Below are the code and all the weights of a small trained network. Each question names an input and a class and asks about switching units off, where a switched-off unit gives its printed mean instead of its output.

import numpy as np


def w(rows, s, z=0):
    codes = np.array(rows[::2]) - 128.0
    scale = np.full(codes.shape[1], s)
    scale[-1] = z or s
    return codes * scale


def f(y):
    return np.maximum(y, 0)


def log_softmax(a):
    a = a - a.max(-1, keepdims=True)
    return a - np.log(np.exp(a).sum(-1, keepdims=True))


def net(x, mask):
    res = np.array(x, float).reshape(1, 8) / 4 @ E
    y = f(res @ A[0][:, :-1].T + A[0][:, -1])
    res = res + np.where(mask, y, B[0][:, -1]) @ B[0][:, :-1]
    return log_softmax(res[-1] @ U[:, :-1].T + U[:, -1])


A, B = {}, {}
E = w([
[120,84,155,117,135,147,160],'x0',
[108,149,113,114,86,150,141],'x1',
[153,149,154,146,165,103,144],'x2',
[54,151,51,124,214,149,146],'x3',
[118,103,117,127,113,140,136],'x4',
[131,158,124,147,112,122,171],'x5',
[108,150,175,252,146,198,73],'x6',
[120,131,105,113,90,170,145],'x7',
],0.012)
A[0] = w([
[100,147,197,145,114,117,97,146],'neuron 1',
[81,139,183,253,128,204,89,152],'neuron 2',
[32,156,57,117,237,149,154,143],'neuron 3',
[98,121,104,111,112,158,155,115],'neuron 4',
[188,101,179,129,39,81,113,199],'neuron 5',
[180,115,171,133,70,121,117,217],'neuron 6',
[95,138,115,137,161,139,127,101],'neuron 7',
[83,139,87,145,191,150,131,105],'neuron 8',
[97,123,107,105,129,80,127,120],'neuron 9',
[166,116,83,32,128,63,162,254],'neuron 10',
],0.014,0.0072)
B[0] = w([
[141,99,128,149,106,149,105,168],'neuron 1',
[19,158,149,180,109,187,88,252],'neuron 2',
[53,76,86,109,166,106,232,230],'neuron 3',
[150,144,140,148,157,93,124,152],'neuron 4',
[164,200,195,33,98,167,64,216],'neuron 5',
[203,121,111,186,108,115,33,199],'neuron 6',
[100,146,139,104,119,140,158,153],'neuron 7',
[71,174,144,86,158,137,148,178],'neuron 8',
[145,115,130,142,122,126,169,159],'neuron 9',
[252,109,113,38,148,51,154,245],'neuron 10',
],0.02,0.021)
U = w([
[220,165,131,108,112,73,83,238],'0',
[136,77,40,130,186,31,229,106],'1',
[136,162,132,250,74,165,21,119],'2',
[1,168,112,149,166,145,163,5],'3',
],0.0081,0.002)

Each question gives the input, the list of numbers given to net, and the class t.
The units are the neurons (one row each of A and B). Each row of codes is followed by its name. A weight is (code - 128) times the scale printed after its matrix; where a second scale follows, it is the last column's (A, B and U).
mask holds one flag per neuron, in row order. A switched-off neuron (its flag False) gives its mean, the last column of its row in B, instead of its output. The means were averaged over made-up inputs and are rounded, as every weight is.
A unit's drop is (log p(t) with every unit on - log p(t) with that unit switched off) / (log p(t) with every unit on - log p(t) with every unit switched off).
The circuit of an input: a set's keep is (log p(t) with only the set's units on - log p(t) with every unit switched off) / (log p(t) with every unit on - log p(t) with every unit switched off). Starting from all 10 units, units are removed one at a time, each time the one whose removal leaves the highest keep (on an exact tie, the one counted first), for as long as the keep stays at least 0.8.
circuit, biggest first: the units of the circuit, biggest drop first
top k neurons: the k neurons with the biggest drops, biggest first
drop when u is switched off: that unit's drop, to one decimal
input [4,8,0,1,1,-5,1,-2], class 3: circuit, biggest first => (neuron 10)
input [-1,-1,3,1,3,8,-5,6], class 1: top 2 neurons => (neuron 5; neuron 6)
input [-3,1,8,1,-3,2,8,-7], class 3: top 3 neurons => (neuron 6; neuron 5; neuron 8)
input [6,1,7,1,-2,0,2,-8], class 3: top 2 neurons => (neuron 6; neuron 10)
input [5,-5,1,1,-5,1,2,-8], class 3: top 2 neurons => (neuron 6; neuron 10)
input [-8,8,3,1,2,-3,0,-5], class 1: top 2 neurons => (neuron 2; neuron 5)
input [-7,-5,-5,4,-8,-5,1,2], class 3: drop when neuron 10 is switched off => 3.8
input [-2,8,-8,-6,0,5,1,2], class 2: drop when neuron 10 is switched off => 2.0
input [-1,-4,-8,-5,-1,-6,1,-4], class 2: drop when neuron 10 is switched off => 1.5
input [2,-5,-5,-2,-2,-5,2,-3], class 2: drop when neuron 10 is switched off => 0.3
